Each row has a class, written after it.
[  27   36 -412    3  126  112 -241  353  -85   18 -174  -13 -297  -95
  -33   -1 -228  195  124  337  -94    9  -64   14   46   29 -229  -74
  308  -74  -97  110 -112 -211 -239  349   39  404] : K125
[ 133  116 -282  -40  -44   32 -340 -178  228 -144  349 -300  181 -600
 -578   59 -146  -93  -55  552  118 -276 -342  -43  475   52  171  291
  194  135  184  -35  -98  -45  138    3  -86 -116] : K125
[-274  179 -298  410  -57  203  210 -377  123  165  314 -437  187 -182
 -409 -480   75  106 -354 -420 -206 -166  -12 -277  169  -37  102   28
   18  186  325 -443   56   74 -154  -28   86 -165] : K125
[  89  -24   -1 -152  255  398 -166   65   62   83 -227   95 -136 -164
 -397  265  -14  257  269 -125 -127  383   59   61   -8 -288 -469 -106
 -425  430 -170  -95 -130  -89   -1  -44 -115  212] : K129
[  -6 -313  405  193 -258  -35   91  -12  -60   18  -80  248  266  155
   69  100   18  153 -121 -553    5  310  349  162 -154 -166  -52 -366
 -365 -205 -437  168  -79  215   -3  228  135   20] : K597
[ -86   75  191 -251  190  -30  -76  133 -125  139  -33  -50 -328 -252
 -205   23 -229   23  -67   94   58   10 -143  122 -118 -199  149   94
 -146  148  129   80  -66 -114  -66 -189 -111 -134] : K311
[ -75  -17 -157   54 -153 -149  124   10  249  122 -242   52   27  191
  -78  -76  -54  -53 -110 -142 -184   70  -13   78  228 -101  -10 -270
  110 -278 -187  104  -52  154   75  278  280  258] : K919
[  91  203  -40 -263  -70 -227  152  169  -15  -91   91  -79   32  135
 -124 -332 -284 -120   65  284  -78   -7 -229  -65  -77  -76  140  289
 -282 -169   28  265    7  -99 -209   21   93 -182] : K597
[ -58  -41 -220   92 -311   85  391 -156  140  -57 -188 -120  249   44
 -311  277  243  122   30 -199 -124   83  155    4   44 -112  -76 -233
  -88  106  145  -16   82  103  215  -30   60  184] : K171
[  35   12  -10   44  151  471  148  169 -275   -2  114   36   42   59
  236 -138   11  215  147 -230 -252  255  243    2  -77 -122 -320  -88
 -276  151 -148 -137  -50 -374 -193 -250 -465  173] : K125
[-272  263  177  -29  246  574 -134  224  320  213   73 -148  145 -314
 -204 -199   -5   21  255 -250 -193  288  204  343  221 -189 -256  -45
 -348  508 -188  -98  -88  -42  208 -513 -265  128] : K311
[ -93  310 -108 -407 -171  233  177  154 -374   42  638 -264  495 -261
 -398 -164   26  -67  141  238   52   70  -63  434 -205   73   92   77
 -258  232   67 -198  278   99   67  -52 -637 -197] : K919
[  -8  -91  -87 -242 -336 -227  -17  316 -144  -12   90    4 -254 -103
  157  174 -219  104  419  580  122  -36  -99  361 -255   11  233 -109
   47 -359 -122  173   11   96  -57  159   88  114] : K231
[ 108 -228 -306  181 -230  -78  -69 -139 -238  -61  135  -23  226  230
  143 -140   25  104   39 -314  176   58   52   11 -304  300   34  -86
    7 -396  133  -17  150   56 -201  241 -200   52] : K129
[ 128 -200  -17   48 -168   55 -106  -79 -175  175 -179  148 -137   41
    2  158 -130  -74 -210   18   25  147  -95  114 -181  163 -129 -138
  370  185  -99 -258  114  -21   65  136    4  -87] : K125
[-281  268 -255 -186   10 -213 -109 -225  160  100  -67    3 -200  -54
 -132 -225  114 -199  280   68 -132 -155  -85  183  340  -60    7   53
 -158 -249  -63 -226 -507  216   89 -266  284  133] : K935
[ -61 -184   79  -78  153   95  112  -81 -363   26  444 -100  463 -378
  -55   22  -77   51  144  245  224 -115    3  191 -266  -56  -11  -64
 -294 -185   28 -276  223  355  -11  142 -259  -49] : K919
[ 169 -111   39  -50 -166  363 -294  -67 -134 -262  194 -263  348   86
   58   36 -252   96  -33 -349  -32   28  -17  187 -161 -196 -408  -90
   16  -19 -302 -110 -140  228  -64  324 -133    5] : K906
[-351  -66   55  -15  -42 -134 -216  526  246  244 -571  252 -899  -14
  380   36 -352  -23 -139 -148  -53  -40  146  250  -27  182   28 -263
  735  -52 -106  467  -53 -296 -120   84  692   47] : K171
[ 112  246 -153 -214 -109 -213   40  257  158 -221 -120  -66  -50  161
  -89   79  200  215  354  208  308 -141   20  119 -142    8  340   71
  -12 -298  100  499 -318  113   49 -237  -93  232] : K597
[  -3 -135  155 -165  127  344   -3 -169  -92  -44  197 -226 -182   -8
   16 -249 -227   32 -184   88   21   43 -144   43 -142   50   28   68
   16  256  -36 -315 -252   65  -93 -197 -248 -140] : K231
[ -88 -149   57 -153  106  147   86  -93  256  -11   45   89   54  181
  364  -60  -51 -141   82  -50  -10   17   86  173  127 -171   28 -185
  -59   23 -182  -51  193  219  159  133   53   57] : K110
[-202 -202 -110 -113 -114  -12  -18 -165  -46 -114   41    3  204  227
  142  -26  107    8   14 -252  105  -49   41   38 -254   40  111 -238
  -88 -440   81  -98 -142  258 -215  170  229   66] : K129
[  -8 -105  210  119  237   26 -101    4   -6   59 -123 -188 -217 -252
 -215 -116 -191  117  -70  -35   18   26    5  -24   55 -183  -46   99
   29   32    8  112  -43 -160 -100 -483  -96   -2] : K919
[ 188  -97  -71  114  -29  438 -146  -18 -255  110  149  -46  314  107
  267   51   -4  144  175  -51  -22  123   45  121 -203  -36 -225 -123
   23  -85 -151 -486   20   47  -45   66 -489  152] : K919
[ -67   66 -196  -24 -260  201  220  189 -230  190 -116  -54 -101  -31
 -133 -117  -48  235  164 -103  -30  186   84  214 -251  -80    6   43
  -78  223 -221    3  -45   74   49 -150 -251  172] : K171
[  87 -117 -317   42  160  248 -244  349  166   74    0  -40 -122 -246
 -386  155 -262  295  274  188  -33  -92  136   22  181 -199 -288  202
  115  300 -133  231 -119   86  173   62 -337  295] : K110
[ 277  247  228 -340  139  388  -26  266 -251 -118 -112  -70   64 -140
 -248  141  -54  277    3  513   43   29   10  -12   78    2  -77  142
  -36  479  -28   83 -228 -357 -168 -366 -671 -206] : K125
[-127   27  124  -25  241 -174   80   96 -170  158  -68  120  -19  -96
  -39  179  -60 -180 -138  214    0  -64  128  -17  -15   40  -83  168
  -68  128  260   93  255 -149   16 -187  -40 -189] : K597
[-277   70 -110    4    3  -86  -11    6    3   59 -108 -187 -282   76
 -247   66   -5   15  -87  -24  -40   70  -73  198  132  215   84 -115
  213   42  -81  182  -67 -133   86 -119  286  -37] : K231
[-112 -103  331  -31  -37  148  194   82 -365  101  167  -18  192  -35
  195   19  -58 -103 -303   70  147   -6   56  241 -200  -30  134 -200
  182   54 -146 -119    0  261  -24 -141 -155  -17] : K906
[ 175 -230  -74    5 -202 -132  127  149 -299  183 -346  200 -233  -20
 -142  349 -123  186  166  673  131  142 -130  115 -308  -26   -1 -169
  -15   77   17   69  -12  -34   70  241   -5   75] : K311
[  27  -58  -87 -124 -206 -335   63 -276 -302  343  115  276  186 -117
 -220  229  -50 -238    5 -218 -156  178  -20  182  -58   37 -264 -223
 -424 -177 -200 -377   52  240   13   71  -75  -49] : K231
[  98 -138  408 -154    9   52 -234  -46  159 -113   43  108  549   92
  174   58 -100 -152  -61 -302   40   73   49  -33   17  -43 -173  -85
 -246 -129 -133   69  129  149 -119  291 -127 -269] : K311
[  18  -79  279   29  -44  131  157  164   13   24 -142  387  430   50
  401   78   21 -274   71 -304  -94  305  209  222  123 -250  -77  -36
 -138 -272 -303  164   79   90   98  161  186  254] : K231
[ -39 -256  213  142  121  435 -194  271  195  111 -105  -84 -316  124
  -25  113 -124  408  190   97 -162  371  187   66  -69  -37 -342   68
  -10  241 -182  115  -68 -458    1  -97 -170 -121] : K919
[ 219  291  220 -115  -59  100 -222  273 -400  -26   80  228  195 -422
 -101  258  113 -180   75   71 -105  227  164  243  303  -40 -432  162
  111  380 -258   50  225 -217   47   97 -487    6] : K935
[ 317   98  263  -47   57  245  -44   99 -338 -356   72 -140  311 -308
 -227  146   32  187  -66   34   28  -25 -111 -246   52  -90  -78  232
   97   70  100  -33 -146  -92 -203  131 -370  -48] : K311
[ 146  158  186 -179   66 -102 -164  239 -136  119   85  108  -66 -254
  197  245 -173 -165  -62  -45  118   52   16  212   89   51   12 -145
  133    3   71  126  395 -123 -159  155 -352  -13] : K171
[-202  -68   71  312    0   -8   68  191 -137   70  167   -9   89 -112
 -117  -17  -36    6    5 -265 -164    2  192  -38  101 -202  -82  -18
 -159   70   40   89   21   81   30   88   98  123] : K110
[  -9   35  -31    8  146   71  200  -41 -342  335  110   78  318 -284
 -317  113   41  -95 -148 -251  -25   27 -116  -55 -113  -22 -379 -113
   -5  326  -74 -247  450  163   -1  165 -243 -128] : K129
[-231  -65  -99  -56  -85  221  215  280 -408  -12 -115  -40  -51   17
 -291   70   91  278   65  459   73  122   49  122 -185  196  259  -80
   77  348   29   33   12  -43   53  122 -106   55] : K311
[ -76   -7 -196   -7  118  215 -152   59 -132  -22  -98  -60 -165 -161
 -140 -217  -98   -8 -109 -104 -113   59  -53  -68   30  127 -278  -57
  298  350 -118 -144  112  -97 -151  110  -35  134] : K125
[   7  513   -9 -295  142   61  213   78 -324   33  226  -97  547 -416
 -246  -36 -107 -358 -292  200  -38 -156 -315  -75  270  -39  -17  136
 -129  412 -102    6  339  152  -39  121  -77 -121] : K906
[  20 -191  -48  135 -269  -42 -257   27  394    6  -54  106  -75  116
   -2    3   45   22  155 -289 -225  390  104   72  148    6 -202 -105
   76 -201 -357   20   99  -50   59  285  176  209] : K919
[ 261  182 -226 -153 -428 -228  135   90 -354  -25  211  179  519   73
 -393  -89   13  -99  117   98 -110  -43 -147   20   51 -131  -27  134
  -45 -320 -133  -94 -182  214 -109  476 -227  -46] : K125
[ 123  -13  -25    5  -85   65  -91   98 -195  -60 -116 -161 -394  -55
   -9   40  -42  250   -8   71   59  -96  -90   14 -162  -13   57  -50
  415   46  164  -60  -24 -188 -158  -90 -197    6] : K129
[-155  310 -340  292 -190   36  -74   30  120   32  -48   23  502 -212
 -304 -267   99 -126 -137  -23 -143   31   60 -179  495  159  -61  194
  113   11 -329  106 -232  205 -111  293  419  228] : K171
[-185 -175 -255  233  155  178   11 -142 -314  205   13  -24 -229  -60
 -115   -4  -89  -32 -194 -231 -131 -137   45  -31  112  -69  -98 -139
  293  187  156 -373  -39  -88    3  -19 -143  103] : K171
[ 154  -50  441 -121 -170  102  116  269  -67  -10 -129  261  316 -204
   97  281   15  -47  -24  101  111  111   72  235   82  -72  -86 -165
   -2  283 -261  346  289  -44  236  149 -202 -163] : K129
[ -68   46 -194 -132   40 -148 -236  -47   -1  106  223  -54 -234   14
  311  -60 -109  -81   52   12   70   30   -1  241 -284  197 -145 -207
  -60 -256 -213    9  -54 -109 -162 -332   -8   75] : K597
[-227 -228 -117  420  -51  275   -7 -181   43 -142   34  -88  197  100
 -116  -62  276  118  -60 -354 -109  117  279  -12  178  -37  -16 -305
  118   16  -83 -188 -134  -16   52   78  192  271] : K171
[  25 -102  -93 -199  144   38   33  -62 -369 -117  208  -31  143 -281
 -352  -34  -43   69  156  190  276   81 -242  214 -307  -23   61  -91
 -328 -226  -11  -30 -305  197  -93  284   92  170] : K231
[ -51  -17  -21 -345  -63   19   95  -15  -66   53 -147  144  -37 -183
  -48  137   64  -46   74  516  186  -26 -218  105 -215 -159  271 -183
 -120   -7  -52  -61 -157  121    1  -20  248  106] : K919
[ 160   -3   -6  -11  -85 -197  257  -98 -159   37 -210   81  128  -26
  -61  157   88  -85  -67  179   86   44 -159   70  -56    2  -47   30
  -51   76   19   55  261   27  296  173  -31   -9] : K906
[ -32   59  -88  -92 -132 -206   97   36 -112  114   94   87 -328  -53
  104  -66  -28 -103   79  138  -75  -97 -126   12   13   39  145  -29
  148 -111   10 -167  -75  -75  -70  -86  -32   -6] : K171
[ 153  -99  123   19   97   22  138 -124 -232   94   88  -34   49  100
  370  209  -78  -30  -50 -142   45  -14  -77  -15 -236    5 -266   14
  115  -59  -65 -231  237  124   16   80 -269 -103] : K171
[   1   60 -450  100  -12 -305   65 -150 -399   40  196  207 -218 -154
   -2    7    2 -174 -117 -145 -315  -73  -20 -126   48  218 -219 -150
   54 -135  242 -303  229 -479 -148  150  132  -17] : K125
[-162  116    8 -104 -127   36  267  245 -165   13  -48  -76 -148    8
   48   10    4   24   15  101  -22  -15  -40  132 -202   22   93 -176
   94  156   78  125  107 -172  -10  -17  104  -44] : K171
[  95   28  177   34 -336  -20   66  -34  319   -7 -412   92  222  340
  -94  208  351  143   46 -292 -163  432  292   73  -78   -8 -264 -316
 -135  259 -398   65  296  -52  156 -151   94    0] : K906
[  73  -44 -202   -5   97  -17   60  -68   61   69  144 -299 -181   78
  -27  -44 -145  189   42   51  -13 -218  -69  -58  158   33   14  204
  216  -65  217  -90  230  -10   29   16 -579 -110] : K906
[  24  127   58  -96 -448  -13   45  103  231 -102 -267  178  326   27
 -106   10  244 -102   31 -163 -168  169  158  -23  129  141  116   38
  233 -100 -200  -64  -17    4   -8 -141  211   35] : K171
[ 210   -9   56 -131   -7   40  -78  139 -171   51  -16  -16 -158 -193
 -133  189 -138  154   45  335  128  -32  -81   71 -133   -7  -46  113
  118  115   34    3  -67  -74  -42  -98 -309  -74] : K906
[  28   -7 -250  -30  -83 -353  325 -425 -190  211  166  170  200   21
  274    5  -62 -407 -165  194 -150 -228 -192 -271   37  112 -149 -173
 -107 -288  202 -319  359  -30 -284  168  255 -314] : K935
[-196  232 -224   63   56   -7  182 -284 -265  126  -57  -17 -250  122
  140 -188  181   32 -180 -414 -100  -35  111  157  -14   84   32  -64
  127 -109  196 -224   88 -373  -90  -89  127 -230] : K906
[ -85  349  -67 -282    1 -223 -104  162 -312  128   61  165 -186  -74
  113   86   26 -158   23  263  -12   30  -36  162 -202  204  -13  -43
  -76  166  -77   10   66 -210  -95 -209    4 -124] : K311
[ 171 -171  444  -76  -75  190  109  115 -357 -259  139  -48  349   11
  296 -129 -121   68   22  218   74  118  102   36 -123   76  153   82
 -192  -94    0  -66  176   -9 -200   44 -365 -131] : K935
[  62  156 -103 -238  115 -246   93   30 -300   67   24  124 -104   82
 -129    9  -13  -12  -52  212  158   17  -70  117 -313   91  161  111
  -76 -108   59   51  -87  -62  -83 -212   -2  -83] : K125
[-220  299 -504 -242  -17 -451  234   -1 -460 -174   71  117  -12 -284
 -139 -129 -229 -441 -182  462  -18 -473 -291  -12   68   30  256  140
   75 -188  316  229 -127    2  -66  195  730  -14] : K311
[ -85  -50 -115   35  101 -223  -67 -123 -237  134   47  103  -52  127
  268  -98   -9 -161   -9    6   15    9   30   95 -262   31  -73  -77
 -139 -176  -99 -197   21  -10  -45 -139   47   99] : K171
[ -15  219  -91   -8  -12 -104  237  113 -317  291  -90   38  -18 -364
 -253  293   43   39   93  315  -89 -119  -69  -54   30 -277 -170  103
 -272  434  178  -14  322 -165  142  109 -288 -105] : K171
[ -41  154 -343 -250  -74  330   -7 -194 -381 -122  610 -334  318 -597
 -540 -324 -191   44   51 -127 -105  -51 -309  115  -33  -68 -203   45
 -195  110 -266 -436 -102  271 -188  376 -111   -9] : K231
[ -95 -202   95  368  -84  -54  129   41 -146 -191  -91  -20  -50  312
  -43 -164  169  309  -47 -222 -343   91  295 -406  153   27  -88  132
  107 -130   29  -76   57 -315 -284  334  -10 -109] : K171
[ -94 -138 -134  -61  173  192 -189 -172 -180  139  100   93 -124 -400
  -49   50 -102  -44  -17   82  132   14   28  210 -174  -56  -71  -18
 -156  228  -79 -301 -126  104  111 -248   17  150] : K906
[-279  157 -177   -2   -8 -407  159  -98 -188  158 -250  189  -92 -151
 -213  208  202 -466 -315  187 -197   23 -275  -73  300   29  -25 -181
  152  204  153  -19  385 -147  179  484  463   57] : K311
[  91 -142 -107  144 -145   91  144  -16   86  181 -131  162  -76  113
  252 -138 -241   41  -53  -46   11  200   83  193  -47   23   59 -224
  200 -147 -372   42  -54  145  -23  -48  181  173] : K311
[ 191  -78  328 -197  -47   32  -62   30  286  266 -425   99 -132   33
 -174  219  -52   40  -54  133  191  296 -127  206   53 -125  109  -56
   25  137 -202   52  -77  233  166  -53 -224   64] : K906
[ 141  382  -50 -237  -32  102   62  326 -511 -283   34  -18 -222 -578
 -348  242  -44  204 -135  663  -46 -221 -175 -135   92    3   56  142
   36  514  206  148 -256 -342 -118  345  -33  -29] : K231
